Here is a tiny trained network, its code and every weight. The questions are about switching its units off for an input and a target symbol, where a switched-off unit gives its printed mean instead of its output.

import numpy as np


def w(rows, s, z=0):
    codes = np.array(rows[::2]) - 128.0
    scale = np.full(codes.shape[1], s)
    scale[-1] = z or s
    return codes * scale


def norm(h):
    return h / np.sqrt((h * h).mean(-1, keepdims=True) + 1e-5)


def f(y):
    return y / 2 * (1 + np.tanh(0.7978845608 * (y + 0.044715 * y**3)))


def softmax(a):
    e = np.exp(a - a.max(-1, keepdims=True))
    return e / e.sum(-1, keepdims=True)


def log_softmax(a):
    a = a - a.max(-1, keepdims=True)
    return a - np.log(np.exp(a).sum(-1, keepdims=True))


def net(x, mask):
    ids = ['αγζηλμπψ'.index(c) for c in x.split()]
    T = len(ids)
    res = E[ids] + P[:T]
    q, k, v = (norm(res) @ M[0].T for M in (Q, K, V))
    z = softmax(np.where(np.tri(T) > 0, q @ k.T / 3**0.5, -1e9)) @ v
    res = res + np.where(mask[0], z, O[0][:, -1]) @ O[0][:, :-1]
    y = f(norm(res) @ A[0][:, :-1].T + A[0][:, -1])
    res = res + np.where(mask[1:13], y, B[0][:, -1]) @ B[0][:, :-1]
    return log_softmax(norm(res)[-1] @ U[:, :-1].T + U[:, -1])


Q, K, V, O, A, B = {}, {}, {}, {}, {}, {}
E = w([
[211,96,79,65,253,119,183,107,144],'α',
[133,122,87,127,106,112,97,119,97],'γ',
[102,107,131,122,99,96,156,130,127],'ζ',
[117,130,140,125,120,126,77,148,78],'η',
[94,119,164,134,114,119,154,146,79],'λ',
[119,142,168,109,97,140,101,168,133],'μ',
[122,176,126,157,113,152,150,116,87],'π',
[137,97,115,155,75,126,114,126,153],'ψ',
],0.0049)
P = w([
[113,67,226,180,119,207,73,6,114],'0',
[177,179,216,137,148,26,137,95,157],'1',
[130,141,106,195,153,61,143,217,113],'2',
[202,114,116,102,118,103,169,202,72],'3',
[18,115,44,131,175,146,98,163,121],'4',
[34,144,75,6,84,136,91,89,87],'5',
[68,129,46,108,75,130,121,189,81],'6',
[153,146,92,18,15,95,151,133,55],'7',
],0.0019)
Q[0] = w([
[138,119,116,67,31,135,145,128,74],'head 0',
[2,107,105,100,151,202,97,75,153],'head 0',
[71,151,90,204,69,117,117,210,108],'head 0',
],0.019)
K[0] = w([
[102,98,72,127,207,202,145,179,171],'head 0',
[154,183,146,207,182,13,123,181,159],'head 0',
[249,79,152,71,208,127,164,89,123],'head 0',
],0.016)
V[0] = w([
[92,4,201,68,79,101,153,194,241],'head 0',
[132,128,74,189,86,125,247,69,189],'head 0',
[194,83,35,115,68,87,1,124,218],'head 0',
],0.0074)
O[0] = w([
[148,3,148,2,149,225,142,97,175,89],'head 0',
[237,134,145,108,60,69,173,118,47,34],'head 0',
[195,103,160,98,215,116,17,139,116,3],'head 0',
],0.004,0.0035)
A[0] = w([
[116,166,2,13,172,44,160,212,87,2],'neuron 0',
[154,73,206,114,38,161,97,159,39,143],'neuron 1',
[86,181,196,176,77,145,56,153,133,81],'neuron 2',
[163,136,207,117,69,151,18,175,77,91],'neuron 3',
[83,141,146,179,14,181,114,148,140,158],'neuron 4',
[134,48,177,112,55,216,87,127,135,84],'neuron 5',
[178,70,145,162,129,57,98,71,108,120],'neuron 6',
[141,92,83,85,90,51,146,143,122,59],'neuron 7',
[158,186,142,179,74,173,93,90,84,114],'neuron 8',
[125,88,190,215,91,94,59,106,68,46],'neuron 9',
[126,82,159,155,14,211,150,104,145,101],'neuron 10',
[182,175,117,64,120,51,145,186,165,76],'neuron 11',
],0.0097,0.0044)
B[0] = w([
[58,51,128,151,254,150,240,200,108,154],'neuron 0',
[119,80,99,136,100,93,194,151,194,198],'neuron 1',
[130,153,95,128,146,80,140,102,212,197],'neuron 2',
[124,128,99,173,146,129,51,91,64,183],'neuron 3',
[184,66,141,126,121,213,127,102,117,254],'neuron 4',
[116,193,172,163,109,121,162,80,102,182],'neuron 5',
[129,93,170,158,46,103,84,139,120,154],'neuron 6',
[75,121,166,129,206,158,145,98,122,151],'neuron 7',
[160,168,135,162,130,150,131,186,115,166],'neuron 8',
[96,142,112,55,181,111,136,157,82,178],'neuron 9',
[128,128,93,63,164,85,73,199,106,214],'neuron 10',
[139,159,160,115,141,203,121,123,164,136],'neuron 11',
],0.012,0.0079)
U = w([
[183,194,104,205,96,163,195,151,104,143],'α',
[72,196,211,89,128,186,120,66,105,143],'γ',
[92,123,114,69,114,44,218,146,149,134],'ζ',
[135,132,183,148,153,133,109,161,126,3],'η',
[141,67,169,197,61,83,96,63,92,134],'λ',
[117,122,88,157,148,155,107,75,254,106],'μ',
[167,61,97,67,116,194,93,164,96,163],'π',
[109,184,86,136,191,62,52,153,87,177],'ψ',
],0.0076,0.0029)

Each question gives the input, a string of symbols that net reads in full, and the target symbol t.
The units are the heads (3 rows each of Q, K, V and O) and the neurons (one row each of A and B). Each row of codes is followed by its name. A weight is (code - 128) times the scale printed after its matrix; where a second scale follows, it is the last column's (O, A, B and U).
mask holds one flag per unit, heads first, then neurons. A switched-off unit (its flag False) gives its mean, the last column of its rows in O or B, instead of its output. The means were averaged over made-up inputs and are rounded, as every weight is.
A unit's drop is (log p(t) with every unit on - log p(t) with that unit switched off) / (log p(t) with every unit on - log p(t) with every unit switched off).
The circuit of an input: a set's keep is (log p(t) with only the set's units on - log p(t) with every unit switched off) / (log p(t) with every unit on - log p(t) with every unit switched off). Starting from the 12 units with the biggest drops (on a tie, the unit counted first), units are removed one at a time, each time the one whose removal leaves the highest keep (on an exact tie, the one counted first), for as long as the keep stays at least 0.8.
units of the circuit, in order: the units of the circuit, biggest drop first
k most important neurons: the k neurons with the biggest drops, biggest first
drop of u: that unit's drop, to one decimal
input λ λ π λ μ γ ψ η, target γ: units of the circuit, in order -> [head 0; neuron 5]
input ζ γ π, target ζ: most important neuron -> [neuron 1]
input ζ α ζ λ μ λ λ π, target α: 2 most important neurons -> [neuron 8; neuron 10]
input ζ γ γ γ, target ζ: units of the circuit, in order -> [head 0; neuron 4]
input γ π α π, target α: units of the circuit, in order -> [head 0; neuron 10]
input λ ζ π, target π: units of the circuit, in order -> [head 0; neuron 10; neuron 4]
input π λ λ, target α: units of the circuit, in order -> [head 0; neuron 4]
input ζ ψ λ α μ, target μ: 2 most important neurons -> [neuron 2; neuron 10]
input μ ψ γ, target γ: 2 most important neurons -> [neuron 5; neuron 1]
input μ ψ μ η γ π α, target α: 2 most important neurons -> [neuron 10; neuron 9]
input λ ψ λ, target π: 2 most important neurons -> [neuron 10; neuron 4]
input ζ μ γ ψ λ γ, target ψ: drop of head 0 -> 1.8
input λ ψ π λ μ, target λ: drop of head 0 -> 0.6
input ζ λ γ γ η ζ, target ψ: units of the circuit, in order -> [head 0]
input ζ π λ μ η, target α: drop of head 0 -> 0.8
